Below is a small trained network, with its code and all its weights. Each question gives an input and a target symbol and asks what happens when units are switched off, that is, made to give their printed mean instead of their output.

import numpy as np


def w(rows, s, z=0):
    codes = np.array(rows[::2]) - 128.0
    scale = np.full(codes.shape[1], s)
    scale[-1] = z or s
    return codes * scale


def norm(h):
    return h / np.sqrt((h * h).mean(-1, keepdims=True) + 1e-5)


def f(y):
    return np.maximum(y, 0)


def softmax(a):
    e = np.exp(a - a.max(-1, keepdims=True))
    return e / e.sum(-1, keepdims=True)


def log_softmax(a):
    a = a - a.max(-1, keepdims=True)
    return a - np.log(np.exp(a).sum(-1, keepdims=True))


def net(x, mask):
    ids = ['ΞΠΨΩαβζηλσφ'.index(c) for c in x.split()]
    T = len(ids)
    res = E[ids] + P[:T]
    u = 0
    for l in range(3):
        r = norm(res)
        for j in range(2):
            rows = slice(4 * j, 4 * j + 4)
            q, k, v = (r @ M[l][rows].T for M in (Q, K, V))
            z = softmax(np.where(np.tri(T) > 0, q @ k.T / 4**0.5, -1e9)) @ v
            o = O[l][rows]
            res = res + np.where(mask[u + j], z, o[:, -1]) @ o[:, :-1]
        u += 2
        y = f(norm(res) @ A[l][:, :-1].T + A[l][:, -1])
        res = res + np.where(mask[u : u + 8], y, B[l][:, -1]) @ B[l][:, :-1]
        u += 8
    return log_softmax(norm(res)[-1] @ U[:, :-1].T + U[:, -1])


Q, K, V, O, A, B = {}, {}, {}, {}, {}, {}
E = w([
[119,158,122,129,135,143],'Ξ',
[41,7,197,39,127,12],'Π',
[97,144,106,137,134,132],'Ψ',
[136,148,138,140,89,159],'Ω',
[119,109,108,142,94,141],'α',
[101,142,144,133,108,139],'β',
[137,119,146,127,84,150],'ζ',
[159,145,141,114,82,146],'η',
[124,147,105,146,110,149],'λ',
[130,157,140,117,150,131],'σ',
[108,138,121,123,159,128],'φ',
],0.02)
P = w([
[112,93,166,141,173,169],'0',
[117,163,114,113,106,74],'1',
[115,116,96,49,115,128],'2',
[181,51,136,169,176,138],'3',
[61,204,131,199,137,121],'4',
[133,254,148,18,123,232],'5',
],0.0096)
Q[0] = w([
[117,228,112,139,93,94],'L0H0',
[90,127,138,187,72,10],'L0H0',
[182,125,140,227,170,184],'L0H0',
[58,157,187,199,135,86],'L0H0',
[212,64,97,155,147,63],'L0H1',
[78,178,119,103,58,20],'L0H1',
[144,90,95,37,110,166],'L0H1',
[122,102,104,68,155,162],'L0H1',
],0.012)
K[0] = w([
[187,116,63,78,135,205],'L0H0',
[59,169,125,87,120,202],'L0H0',
[132,146,91,86,73,6],'L0H0',
[87,110,115,75,114,158],'L0H0',
[114,211,126,164,130,181],'L0H1',
[78,46,127,92,161,190],'L0H1',
[157,104,155,203,158,118],'L0H1',
[139,113,149,189,162,103],'L0H1',
],0.014)
V[0] = w([
[109,154,95,160,80,172],'L0H0',
[8,125,38,143,181,114],'L0H0',
[184,194,143,110,199,111],'L0H0',
[157,150,31,164,117,193],'L0H0',
[185,153,157,103,110,124],'L0H1',
[222,51,67,110,125,141],'L0H1',
[120,79,73,122,181,65],'L0H1',
[94,92,198,132,102,72],'L0H1',
],0.011)
O[0] = w([
[119,118,130,62,204,189,100],'L0H0',
[211,179,163,2,87,147,204],'L0H0',
[41,144,204,174,31,101,222],'L0H0',
[117,62,163,80,149,179,101],'L0H0',
[75,111,101,142,113,90,97],'L0H1',
[165,33,87,149,114,108,1],'L0H1',
[221,121,193,97,135,70,104],'L0H1',
[170,187,70,110,163,67,104],'L0H1',
],0.0093,0.0063)
A[0] = w([
[137,172,166,116,222,106,79],'L0N0',
[173,80,136,59,160,126,166],'L0N1',
[84,135,152,75,156,252,90],'L0N2',
[138,65,129,142,51,134,94],'L0N3',
[111,125,152,189,130,113,92],'L0N4',
[169,197,74,136,32,228,253],'L0N5',
[160,84,50,208,198,97,17],'L0N6',
[123,183,131,116,109,77,139],'L0N7',
],0.011,0.0056)
B[0] = w([
[106,180,154,176,107,193,152],'L0N0',
[164,115,151,254,120,154,161],'L0N1',
[109,203,166,22,152,208,203],'L0N2',
[63,204,144,112,142,169,135],'L0N3',
[181,128,119,103,140,136,153],'L0N4',
[110,197,180,111,233,133,247],'L0N5',
[175,190,145,72,5,160,140],'L0N6',
[132,97,106,129,166,194,194],'L0N7',
],0.0092,0.012)
Q[1] = w([
[85,182,161,99,165,159],'L1H0',
[165,237,182,173,163,81],'L1H0',
[116,152,146,171,114,74],'L1H0',
[104,26,216,75,227,87],'L1H0',
[116,59,162,166,233,32],'L1H1',
[129,2,160,100,119,24],'L1H1',
[208,172,224,91,168,120],'L1H1',
[167,2,191,37,177,132],'L1H1',
],0.0092)
K[1] = w([
[105,122,166,128,169,129],'L1H0',
[83,151,195,139,156,253],'L1H0',
[123,156,104,156,163,155],'L1H0',
[132,188,119,45,179,39],'L1H0',
[101,175,71,151,58,163],'L1H1',
[86,178,95,154,80,187],'L1H1',
[183,202,106,103,111,70],'L1H1',
[135,184,86,109,134,178],'L1H1',
],0.012)
V[1] = w([
[125,60,131,86,67,34],'L1H0',
[175,222,49,150,58,202],'L1H0',
[203,156,76,157,78,196],'L1H0',
[78,94,186,92,92,154],'L1H0',
[59,65,151,82,253,17],'L1H1',
[68,92,197,133,197,163],'L1H1',
[151,161,101,198,235,72],'L1H1',
[143,111,57,188,146,14],'L1H1',
],0.0062)
O[1] = w([
[146,19,196,140,117,163,2],'L1H0',
[48,170,58,89,135,103,171],'L1H0',
[91,115,93,65,117,103,115],'L1H0',
[151,161,150,187,173,108,158],'L1H0',
[183,199,201,155,147,205,103],'L1H1',
[219,174,148,203,172,65,183],'L1H1',
[89,124,75,181,47,168,126],'L1H1',
[100,129,153,108,52,255,8],'L1H1',
],0.0068,0.0083)
A[1] = w([
[83,97,15,252,109,166,66],'L1N0',
[136,118,136,127,128,138,62],'L1N1',
[144,77,190,187,79,88,30],'L1N2',
[153,125,168,97,135,167,20],'L1N3',
[183,129,116,47,94,149,65],'L1N4',
[138,98,42,34,100,63,138],'L1N5',
[76,65,126,211,81,74,2],'L1N6',
[49,165,151,203,82,115,50],'L1N7',
],0.012,0.0049)
B[1] = w([
[121,85,48,22,58,165,159],'L1N0',
[122,120,122,136,117,133,128],'L1N1',
[87,147,111,24,110,203,136],'L1N2',
[120,150,139,132,84,129,161],'L1N3',
[115,131,124,225,126,152,155],'L1N4',
[110,147,50,169,45,7,147],'L1N5',
[117,134,139,62,126,197,138],'L1N6',
[175,122,133,228,127,199,255],'L1N7',
],0.012,0.006)
Q[2] = w([
[65,126,191,78,196,119],'L2H0',
[13,30,97,90,162,84],'L2H0',
[72,76,150,79,72,11],'L2H0',
[121,219,115,210,60,126],'L2H0',
[158,30,110,129,101,112],'L2H1',
[126,121,190,177,76,93],'L2H1',
[201,35,122,129,178,112],'L2H1',
[105,198,110,242,164,192],'L2H1',
],0.012)
K[2] = w([
[101,162,155,139,151,168],'L2H0',
[95,184,39,132,143,173],'L2H0',
[155,203,70,109,113,132],'L2H0',
[100,130,149,154,91,6],'L2H0',
[159,160,63,164,107,167],'L2H1',
[144,165,103,145,87,93],'L2H1',
[186,119,96,127,144,176],'L2H1',
[101,26,151,150,138,59],'L2H1',
],0.017)
V[2] = w([
[10,111,160,124,200,93],'L2H0',
[116,158,87,148,139,45],'L2H0',
[86,25,82,139,157,140],'L2H0',
[111,144,160,111,78,39],'L2H0',
[54,152,102,162,140,113],'L2H1',
[142,132,59,106,112,121],'L2H1',
[202,162,70,132,172,106],'L2H1',
[116,100,124,146,219,29],'L2H1',
],0.012)
O[2] = w([
[51,46,189,143,139,116,153],'L2H0',
[84,162,87,172,164,24,124],'L2H0',
[115,105,143,99,231,167,3],'L2H0',
[136,122,84,63,93,2,116],'L2H0',
[45,159,133,197,129,141,155],'L2H1',
[172,178,127,149,167,126,90],'L2H1',
[204,67,69,221,126,108,140],'L2H1',
[115,73,181,183,189,85,98],'L2H1',
],0.011,0.013)
A[2] = w([
[117,153,172,160,164,77,87],'L2N0',
[81,111,138,127,124,179,165],'L2N1',
[151,164,113,150,96,53,142],'L2N2',
[175,119,177,96,139,166,59],'L2N3',
[112,127,83,163,148,198,132],'L2N4',
[111,141,105,249,80,133,7],'L2N5',
[103,55,148,83,132,46,135],'L2N6',
[150,141,205,102,151,95,94],'L2N7',
],0.021,0.011)
B[2] = w([
[135,114,91,129,90,192,208],'L2N0',
[105,124,171,106,108,64,206],'L2N1',
[136,88,214,129,121,109,252],'L2N2',
[117,142,73,170,80,155,160],'L2N3',
[166,62,140,148,155,80,198],'L2N4',
[93,137,135,235,71,158,249],'L2N5',
[146,205,2,146,168,111,140],'L2N6',
[118,49,78,112,89,76,197],'L2N7',
],0.02,0.011)
U = w([
[83,63,179,125,237,84,166],'Ξ',
[119,229,103,138,232,113,150],'Π',
[212,92,112,133,203,142,254],'Ψ',
[152,77,225,80,140,233,86],'Ω',
[210,205,74,96,54,184,98],'α',
[232,85,255,97,90,82,46],'β',
[93,132,4,122,123,73,141],'ζ',
[11,172,158,43,78,109,66],'η',
[164,169,114,123,153,24,140],'λ',
[105,29,79,88,91,184,139],'σ',
[84,141,131,230,79,146,143],'φ',
],0.0096,0.0049)

Each question gives the input, a string of symbols that net reads in full, and the target symbol t.
The units are the heads (4 rows each of Q, K, V and O) and the neurons (one row each of A and B). Each row of codes is followed by its name. A weight is (code - 128) times the scale printed after its matrix; where a second scale follows, it is the last column's (O, A, B and U).
mask holds one flag per unit, layer by layer, with each layer's heads first. A switched-off unit (its flag False) gives its mean, the last column of its rows in O or B, instead of its output. The means were averaged over made-up inputs and are rounded, as every weight is.
A unit's drop is (log p(t) with every unit on - log p(t) with that unit switched off) / (log p(t) with every unit on - log p(t) with every unit switched off).
The circuit of an input: a set's keep is (log p(t) with only the set's units on - log p(t) with every unit switched off) / (log p(t) with every unit on - log p(t) with every unit switched off). Starting from the 12 units with the biggest drops (on a tie, the unit counted first), units are removed one at a time, each time the one whose removal leaves the highest keep (on an exact tie, the one counted first), for as long as the keep stays at least 0.8.
circuit, biggest first: the units of the circuit, biggest drop first
k most important neurons: the k neurons with the biggest drops, biggest first
top k neurons in layer l: the k neurons of layer l with the biggest drops, biggest first
which heads matter: for each layer, one digit per head in row order, 1 if its drop is at least 0.15 and else 0, layers parted by /
input Ξ φ Π, target ζ: circuit, biggest first	L2N6
input Ω Π α Ω Ω, target Ξ: circuit, biggest first	L2H0, L0H0
input φ σ ζ, target β: top 2 neurons in layer 2	L2N2, L2N5
input Ξ α Π η, target ζ: 2 most important neurons	L2N6, L2N7
input φ φ Ξ, target β: which heads matter	10 / 00 / 00
input Ψ φ Ξ, target α: circuit, biggest first	L0H0, L2N2
input η Π φ β, target Ω: which heads matter	11 / 11 / 11
input Π σ Ξ σ Ξ, target α: which heads matter	01 / 11 / 00
input Ψ α Ψ Π Ω Ψ, target β: circuit, biggest first	L0H1, L2N2
input η σ Ξ, target σ: 2 most important neurons	L1N0, L2N4
input σ Ω σ σ, target Ξ: 2 most important neurons	L2N4, L1N7
input λ Ξ σ ζ Π, target σ: circuit, biggest first	L0H0, L2N2, L2N7
input σ Ξ φ β β, target β: which heads matter	11 / 00 / 00
input Ψ Ω σ σ φ Π, target β: top 2 neurons in layer 0	L0N1, L0N5
input ζ Ψ Π η Ξ, target Π: which heads matter	11 / 10 / 10
input σ σ φ η σ, target β: 3 most important neurons	L1N7, L2N2, L2N5
input Ξ β Ψ, target η: which heads matter	00 / 00 / 00
input φ Π σ, target λ: which heads matter	10 / 00 / 10
input σ Π σ σ σ, target η: which heads matter	10 / 10 / 01
input σ Ξ α ζ σ λ, target ζ: which heads matter	11 / 00 / 00
input σ σ φ Π, target η: top 2 neurons in layer 1	L1N7, L1N2
input σ σ σ α Π φ, target η: 2 most important neurons	L0N2, L1N6
input σ Ξ σ Ω σ Ξ, target Ξ: which heads matter	10 / 00 / 00
input σ Ξ η β σ, target σ: which heads matter	11 / 00 / 00
input σ φ α σ Ξ, target Ψ: which heads matter	11 / 00 / 00
input φ η Ξ Ξ, target σ: 2 most important neurons	L1N0, L0N5
input Ω Ξ λ, target Ξ: which heads matter	10 / 00 / 00
input Ξ β η, target η: which heads matter	01 / 00 / 00
input φ Ξ Π, target λ: which heads matter	10 / 00 / 00
